Below is a small trained network, with its code and all its weights. Each question gives an input and a target symbol and asks what happens when units are switched off, that is, made to give their printed mean instead of their output.

import numpy as np


def w(rows, s, z=0):
    codes = np.array(rows[::2]) - 128.0
    scale = np.full(codes.shape[1], s)
    scale[-1] = z or s
    return codes * scale


def norm(h):
    return h / np.sqrt((h * h).mean(-1, keepdims=True) + 1e-5)


def f(y):
    return np.maximum(y, 0)


def softmax(a):
    e = np.exp(a - a.max(-1, keepdims=True))
    return e / e.sum(-1, keepdims=True)


def log_softmax(a):
    a = a - a.max(-1, keepdims=True)
    return a - np.log(np.exp(a).sum(-1, keepdims=True))


def net(x, mask):
    ids = ['ΓΔΘΣΨΩαβεζηλξπτφ'.index(c) for c in x.split()]
    T = len(ids)
    res = E[ids] + P[:T]
    u = 0
    for l in range(2):
        q, k, v = (norm(res) @ M[l].T for M in (Q, K, V))
        z = softmax(np.where(np.tri(T) > 0, q @ k.T / 4**0.5, -1e9)) @ v
        res = res + np.where(mask[u], z, O[l][:, -1]) @ O[l][:, :-1]
        u += 1
        y = f(norm(res) @ A[l][:, :-1].T + A[l][:, -1])
        res = res + np.where(mask[u : u + 16], y, B[l][:, -1]) @ B[l][:, :-1]
        u += 16
    return log_softmax(norm(res)[-1] @ U[:, :-1].T + U[:, -1])


Q, K, V, O, A, B = {}, {}, {}, {}, {}, {}
E = w([
[82,71,135,43,91,98,174,34,65],'Γ',
[122,27,182,66,165,50,186,124,82],'Δ',
[148,125,138,33,173,147,154,129,41],'Θ',
[137,84,129,93,89,204,136,122,75],'Σ',
[106,135,107,72,74,28,113,78,105],'Ψ',
[118,115,84,87,181,93,101,169,133],'Ω',
[80,63,85,106,63,183,123,202,119],'α',
[129,71,55,126,138,131,108,118,65],'β',
[39,102,149,89,159,172,159,130,164],'ε',
[128,134,146,152,116,103,93,145,40],'ζ',
[150,200,95,93,85,176,100,183,113],'η',
[144,116,199,96,132,172,117,206,150],'λ',
[39,141,123,142,83,102,98,172,146],'ξ',
[82,107,183,155,42,158,103,85,104],'π',
[72,148,140,193,149,130,181,151,76],'τ',
[158,163,160,122,127,148,105,4,118],'φ',
],0.011)
P = w([
[121,97,112,47,74,66,199,155,72],'0',
[117,103,118,65,89,76,181,152,89],'1',
[119,113,121,94,99,79,178,157,83],'2',
[110,106,121,95,110,95,154,152,88],'3',
[111,100,124,104,122,107,144,157,96],'4',
[108,112,127,111,128,120,130,152,97],'5',
[103,112,129,122,140,125,115,146,96],'6',
[93,126,127,130,143,137,106,143,102],'7',
[96,123,134,139,152,145,95,145,109],'8',
[95,135,132,150,161,149,80,136,113],'9',
[97,137,137,155,168,163,64,134,118],'10',
[99,143,131,173,175,169,47,124,124],'11',
[86,138,143,172,186,179,33,126,132],'12',
[78,127,138,173,188,186,3,112,127],'13',
],0.0069)
Q[0] = w([
[156,110,50,186,142,132,100,111,142],'L0H0',
[35,136,188,102,163,92,34,164,60],'L0H0',
[210,113,95,176,162,106,178,95,254],'L0H0',
[218,169,113,254,94,93,241,162,229],'L0H0',
],0.0075)
K[0] = w([
[83,149,172,74,107,124,137,119,93],'L0H0',
[104,151,119,191,137,212,107,131,125],'L0H0',
[129,115,113,51,62,93,170,111,93],'L0H0',
[169,86,111,86,80,70,246,133,139],'L0H0',
],0.011)
V[0] = w([
[140,251,206,173,101,36,227,68,131],'L0H0',
[132,72,58,173,95,209,219,79,98],'L0H0',
[215,110,136,186,91,74,22,168,3],'L0H0',
[146,89,2,120,222,99,118,98,87],'L0H0',
],0.0063)
O[0] = w([
[150,208,151,181,119,86,232,148,83,2],'L0H0',
[170,54,86,174,103,149,150,80,112,144],'L0H0',
[158,130,142,116,98,107,2,122,37,203],'L0H0',
[158,74,69,165,193,86,78,102,120,112],'L0H0',
],0.0061,0.005)
A[0] = w([
[130,122,73,123,151,49,123,172,90,189],'L0N0',
[155,81,124,80,201,178,189,70,71,206],'L0N1',
[83,91,175,131,112,46,135,155,140,105],'L0N2',
[175,121,212,122,152,185,128,159,186,90],'L0N3',
[116,123,113,131,195,188,157,137,113,148],'L0N4',
[96,113,147,35,148,100,164,107,45,255],'L0N5',
[155,112,76,82,79,131,118,161,75,137],'L0N6',
[211,215,61,121,67,163,101,170,161,74],'L0N7',
[166,169,93,144,150,181,136,137,62,154],'L0N8',
[119,148,139,141,50,132,128,38,130,84],'L0N9',
[67,112,66,168,137,123,118,235,111,153],'L0N10',
[125,172,136,140,165,197,106,98,114,158],'L0N11',
[86,129,130,195,125,227,132,121,74,168],'L0N12',
[235,140,139,73,130,175,122,93,116,169],'L0N13',
[55,115,148,110,145,55,126,115,164,83],'L0N14',
[150,119,112,58,253,137,147,179,95,146],'L0N15',
],0.0074,0.0025)
B[0] = w([
[64,142,84,122,181,36,125,106,93,187],'L0N0',
[1,79,116,110,144,229,156,113,122,210],'L0N1',
[140,178,163,54,118,105,160,112,114,163],'L0N2',
[187,187,158,157,116,160,134,235,113,150],'L0N3',
[126,94,161,140,157,167,142,155,179,158],'L0N4',
[135,129,140,105,205,170,149,181,29,255],'L0N5',
[136,142,66,151,110,199,61,170,86,213],'L0N6',
[138,185,62,99,225,196,181,106,202,139],'L0N7',
[81,166,127,174,178,122,128,144,109,168],'L0N8',
[179,157,252,84,117,96,190,87,88,155],'L0N9',
[86,237,112,155,33,156,147,109,158,201],'L0N10',
[94,133,151,151,159,96,110,144,156,168],'L0N11',
[108,125,173,214,86,133,135,183,139,204],'L0N12',
[84,178,165,150,225,160,136,133,143,170],'L0N13',
[124,178,99,42,94,167,118,64,165,159],'L0N14',
[58,74,156,101,174,28,137,222,163,183],'L0N15',
],0.0088,0.0077)
Q[1] = w([
[125,96,135,71,159,177,40,78,169],'L1H0',
[113,202,130,97,118,163,156,161,127],'L1H0',
[54,152,175,110,141,164,63,202,79],'L1H0',
[4,190,136,122,126,154,107,116,94],'L1H0',
],0.013)
K[1] = w([
[167,110,97,121,95,104,11,171,149],'L1H0',
[96,168,193,154,109,98,134,120,114],'L1H0',
[74,179,192,183,113,143,46,81,203],'L1H0',
[136,161,211,213,157,119,83,130,186],'L1H0',
],0.011)
V[1] = w([
[61,103,144,190,33,65,125,33,110],'L1H0',
[149,31,175,144,66,86,148,255,101],'L1H0',
[141,127,126,239,211,132,146,164,114],'L1H0',
[94,157,10,193,79,132,119,183,167],'L1H0',
],0.012)
O[1] = w([
[4,116,138,133,63,62,200,99,41,44],'L1H0',
[174,31,174,195,33,45,119,232,146,147],'L1H0',
[208,138,122,254,190,94,201,115,113,252],'L1H0',
[180,162,3,84,97,157,234,233,50,157],'L1H0',
],0.0067,0.0037)
A[1] = w([
[245,171,93,45,123,59,123,28,102,118],'L1N0',
[123,200,165,164,191,131,105,75,88,159],'L1N1',
[133,163,133,118,130,176,108,237,104,160],'L1N2',
[165,60,184,28,159,91,164,82,79,65],'L1N3',
[152,96,174,70,137,184,217,106,58,45],'L1N4',
[202,119,152,112,105,116,85,127,138,70],'L1N5',
[121,162,68,155,179,157,200,160,159,160],'L1N6',
[155,126,113,36,135,1,157,98,120,160],'L1N7',
[127,165,101,95,135,58,130,121,147,57],'L1N8',
[194,106,157,144,168,140,164,67,128,48],'L1N9',
[110,171,134,138,89,92,187,130,139,5],'L1N10',
[225,146,216,172,63,127,162,21,120,89],'L1N11',
[55,65,39,155,141,118,129,110,179,151],'L1N12',
[140,194,182,110,125,136,189,150,126,78],'L1N13',
[156,70,43,90,105,101,124,79,100,116],'L1N14',
[127,250,85,95,54,77,158,84,212,24],'L1N15',
],0.0076,0.0017)
B[1] = w([
[103,102,123,177,83,106,132,78,234,138],'L1N0',
[179,147,120,138,97,111,142,71,149,190],'L1N1',
[133,174,140,167,111,88,100,96,168,253],'L1N2',
[240,105,80,90,100,137,161,120,103,161],'L1N3',
[153,158,170,177,84,140,126,140,148,172],'L1N4',
[164,99,149,120,130,122,114,111,152,142],'L1N5',
[124,108,133,150,119,117,174,111,172,199],'L1N6',
[136,124,106,140,104,84,126,100,185,146],'L1N7',
[81,131,146,134,131,142,111,132,138,136],'L1N8',
[79,119,160,140,125,132,95,100,153,137],'L1N9',
[108,133,115,148,142,128,168,164,117,148],'L1N10',
[3,112,88,137,157,100,102,151,152,149],'L1N11',
[109,89,153,164,113,146,140,88,169,176],'L1N12',
[110,136,135,119,143,86,148,140,131,161],'L1N13',
[136,95,129,174,125,152,104,85,134,152],'L1N14',
[75,130,153,105,197,176,127,164,51,146],'L1N15',
],0.015,0.0075)
U = w([
[187,115,152,95,84,190,148,78,78,165],'Γ',
[169,79,124,58,164,106,149,133,104,240],'Δ',
[111,109,151,115,247,137,125,185,90,2],'Θ',
[146,113,179,162,135,254,108,154,84,77],'Σ',
[177,120,96,96,55,99,127,60,167,183],'Ψ',
[93,108,70,89,174,42,103,140,183,100],'Ω',
[141,126,78,127,7,173,111,144,147,89],'α',
[112,56,46,153,147,148,80,104,104,218],'β',
[106,71,131,97,106,182,197,123,236,84],'ε',
[170,174,117,142,134,67,48,118,40,94],'ζ',
[181,208,54,125,166,173,127,118,172,112],'η',
[197,145,178,114,131,108,85,205,184,163],'λ',
[63,198,113,53,102,155,124,135,105,155],'ξ',
[85,80,216,114,50,87,92,131,102,72],'π',
[127,156,117,183,122,87,206,148,102,185],'τ',
[116,159,196,141,190,123,131,18,139,73],'φ',
],0.0074,0.0032)

Each question gives the input, a string of symbols that net reads in full, and the target symbol t.
The units are the heads (4 rows each of Q, K, V and O) and the neurons (one row each of A and B). Each row of codes is followed by its name. A weight is (code - 128) times the scale printed after its matrix; where a second scale follows, it is the last column's (O, A, B and U).
mask holds one flag per unit, layer by layer, with each layer's heads first. A switched-off unit (its flag False) gives its mean, the last column of its rows in O or B, instead of its output. The means were averaged over made-up inputs and are rounded, as every weight is.
A unit's drop is (log p(t) with every unit on - log p(t) with that unit switched off) / (log p(t) with every unit on - log p(t) with every unit switched off).
The circuit of an input: a set's keep is (log p(t) with only the set's units on - log p(t) with every unit switched off) / (log p(t) with every unit on - log p(t) with every unit switched off). Starting from the 12 units with the biggest drops (on a tie, the unit counted first), units are removed one at a time, each time the one whose removal leaves the highest keep (on an exact tie, the one counted first), for as long as the keep stays at least 0.8.
circuit, biggest first: the units of the circuit, biggest drop first
unit that matters most: the unit with the biggest drop
top k neurons: the k neurons with the biggest drops, biggest first
top k neurons in layer l: the k neurons of layer l with the biggest drops, biggest first
input ζ Σ Γ Σ ζ Δ, target ζ: circuit, biggest first => L0H0
input β φ Σ η Ω β Θ λ ξ Θ, target ξ: circuit, biggest first => L1H0, L0H0, L0N10
input Θ λ ξ Ω ζ Σ φ ε τ α ξ τ ε, target τ: circuit, biggest first => L1H0, L0N12
input ζ ξ Ω Δ β ε ζ, target ζ: circuit, biggest first => L0H0, L0N1
input Θ β τ Σ λ, target τ: circuit, biggest first => L1H0, L0N10
input Δ α λ ξ φ β ξ ξ, target ξ: top 3 neurons in layer 0 => L0N5, L0N1, L0N10
input Σ λ η φ Θ ζ τ Ω τ Δ Ω, target τ: circuit, biggest first => L1H0, L0N12
input φ Δ ξ Γ λ φ Σ Γ α Δ ζ Σ λ η, target λ: circuit, biggest first => L1H0, L0N1
input Σ φ Ψ α Ω ζ Δ π Δ τ τ Δ, target τ: circuit, biggest first => L1H0, L0H0
input π π β τ Γ Σ λ ε, target λ: circuit, biggest first => L1H0, L0N3
input φ Γ ξ Σ β τ τ Γ Ω β Γ τ Σ ξ, target τ: top 3 neurons in layer 0 => L0N10, L0N12, L0N4
input τ ξ η β φ β ξ β Σ, target ξ: top 2 neurons in layer 0 => L0N10, L0N5
input τ β π ξ Γ β β φ η β, target φ: top 2 neurons => L0N7, L1N1
input Δ ζ η ξ α ε ξ τ τ β τ α, target τ: unit that matters most => L1H0
input Ω β η Σ ζ Σ η Ω β, target η: top 3 neurons => L0N7, L0N5, L0N1
input Σ φ Σ Ω Ψ ζ ζ η, target η: top 2 neurons => L0N7, L0N5
input Ω λ ζ λ Δ β Σ ε Ω ε, target ε: circuit, biggest first => L0H0, L1N6
input Ψ α α τ λ, target τ: top 2 neurons in layer 0 => L0N10, L0N12
input π η Δ, target Δ: top 3 neurons => L1N3, L0N10, L0N5
input β Δ Γ β Δ Θ Ω, target Ω: unit that matters most => L0N15
input τ β ξ α Θ Γ Δ Σ Σ Σ η Ψ, target η: top 2 neurons => L0N7, L0N5
input ξ ζ ζ λ β Δ Ω ξ Γ π ξ, target π: top 2 neurons => L0N12, L0N14
input Ω β φ ε Σ ε ξ Δ Ψ Ω η β α, target α: top 2 neurons in layer 0 => L0N5, L0N7
input Σ Σ φ α η β α Δ β τ Ψ ξ Ω, target ξ: top 2 neurons => L0N5, L0N14
input Γ Σ η ε β τ π π φ Σ λ Ω, target λ: top 3 neurons in layer 0 => L0N5, L0N1, L0N9
input ε α η ξ Ψ τ η, target τ: top 2 neurons => L0N12, L1N6
input ε Σ Γ β Σ Δ β β Ω, target β: unit that matters most => L0H0
input α Ψ Θ η τ Σ φ β Σ, target φ: top 2 neurons => L0N13, L1N1
input Γ ξ π, target π: top 2 neurons => L1N11, L0N9
input Σ Δ φ Δ Δ Ω Ω, target Ω: top 2 neurons => L0N15, L0N0
